Below are the code and all the weights of a small trained network. Each question names an input and a class and asks about switching units off, where a switched-off unit gives its printed mean instead of its output.

import numpy as np


def w(rows, s, z=0):
    codes = np.array(rows[::2]) - 128.0
    scale = np.full(codes.shape[1], s)
    scale[-1] = z or s
    return codes * scale


def f(y):
    return np.maximum(y, 0)


def log_softmax(a):
    a = a - a.max(-1, keepdims=True)
    return a - np.log(np.exp(a).sum(-1, keepdims=True))


def net(x, mask):
    res = np.array(x, float).reshape(1, 4) / 4 @ E
    y = f(res @ A[0][:, :-1].T + A[0][:, -1])
    res = res + np.where(mask, y, B[0][:, -1]) @ B[0][:, :-1]
    return log_softmax(res[-1] @ U[:, :-1].T + U[:, -1])


A, B = {}, {}
E = w([
[225,90,183,136,47,187,246],'x0',
[212,109,214,174,131,79,11],'x1',
[129,151,119,124,99,120,119],'x2',
[84,47,78,134,55,255,33],'x3',
],0.0081)
A[0] = w([
[32,132,56,95,132,204,90,140],'N0',
[65,92,116,160,137,138,106,129],'N1',
[158,135,81,61,117,173,213,100],'N2',
[115,85,126,161,83,187,89,102],'N3',
[163,140,119,126,112,183,153,184],'N4',
[115,88,131,151,134,108,121,92],'N5',
[246,170,227,145,149,109,165,102],'N6',
[128,194,120,110,183,85,170,58],'N7',
[160,104,161,155,129,108,52,168],'N8',
[129,130,120,89,81,95,110,102],'N9',
[134,88,125,133,91,176,92,34],'N10',
[186,96,170,163,101,109,150,105],'N11',
[155,106,113,98,113,147,146,44],'N12',
[76,148,141,125,151,88,160,9],'N13',
[90,137,106,107,163,68,85,160],'N14',
[128,150,113,98,168,49,171,219],'N15',
[159,136,182,155,148,145,44,2],'N16',
[169,117,158,127,76,186,188,64],'N17',
],0.014,0.0083)
B[0] = w([
[80,85,52,119,112,146,59,249],'N0',
[93,100,110,98,138,148,112,177],'N1',
[186,178,162,161,181,101,202,205],'N2',
[220,149,149,170,153,126,157,199],'N3',
[108,80,182,85,148,71,169,190],'N4',
[132,117,129,151,146,155,111,134],'N5',
[16,30,105,76,63,102,19,244],'N6',
[190,160,109,156,194,204,218,198],'N7',
[146,198,210,139,152,87,136,203],'N8',
[124,112,117,118,136,127,162,132],'N9',
[173,144,180,117,138,112,172,170],'N10',
[84,62,106,110,62,99,135,185],'N11',
[152,131,48,162,164,163,93,142],'N12',
[192,160,60,203,179,199,144,155],'N13',
[212,149,164,154,188,145,173,209],'N14',
[160,125,200,149,134,127,187,243],'N15',
[254,202,72,229,202,180,151,165],'N16',
[204,155,166,190,218,193,153,197],'N17',
],0.009,0.015)
U = w([
[236,194,73,133,136,169,189,252],'0',
[193,182,254,100,117,66,204,48],'1',
[19,87,24,35,22,83,75,98],'2',
],0.0079,0.0024)

Each question gives the input, the list of numbers given to net, and the class t.
The units are the neurons (one row each of A and B). Each row of codes is followed by its name. A weight is (code - 128) times the scale printed after its matrix; where a second scale follows, it is the last column's (A, B and U).
mask holds one flag per neuron, in row order. A switched-off neuron (its flag False) gives its mean, the last column of its row in B, instead of its output. The means were averaged over made-up inputs and are rounded, as every weight is.
A unit's drop is (log p(t) with every unit on - log p(t) with that unit switched off) / (log p(t) with every unit on - log p(t) with every unit switched off).
The circuit of an input: a set's keep is (log p(t) with only the set's units on - log p(t) with every unit switched off) / (log p(t) with every unit on - log p(t) with every unit switched off). Starting from the 12 units with the biggest drops (on a tie, the unit counted first), units are removed one at a time, each time the one whose removal leaves the highest keep (on an exact tie, the one counted first), for as long as the keep stays at least 0.8.
units of the circuit, in order: the units of the circuit, biggest drop first
k most important neurons: the k neurons with the biggest drops, biggest first
drop when u is switched off: that unit's drop, to one decimal
input [-7,-3,5,-7], class 0: units of the circuit, in order => [N13]
input [-7,-6,5,1], class 2: 2 most important neurons => [N0; N17]
input [4,4,-6,5], class 1: 2 most important neurons => [N0; N8]
input [6,1,-2,4], class 1: 2 most important neurons => [N4; N0]
input [7,3,-4,8], class 1: 2 most important neurons => [N4; N10]
input [-6,-3,3,-8], class 0: 2 most important neurons => [N7; N13]
input [-8,-2,-4,-6], class 0: 2 most important neurons => [N13; N7]
input [5,7,-5,-4], class 2: drop when N6 is switched off => 0.6
input [-2,-5,-4,6], class 2: drop when N0 is switched off => 0.2
input [5,8,-5,-5], class 2: drop when N6 is switched off => 0.7
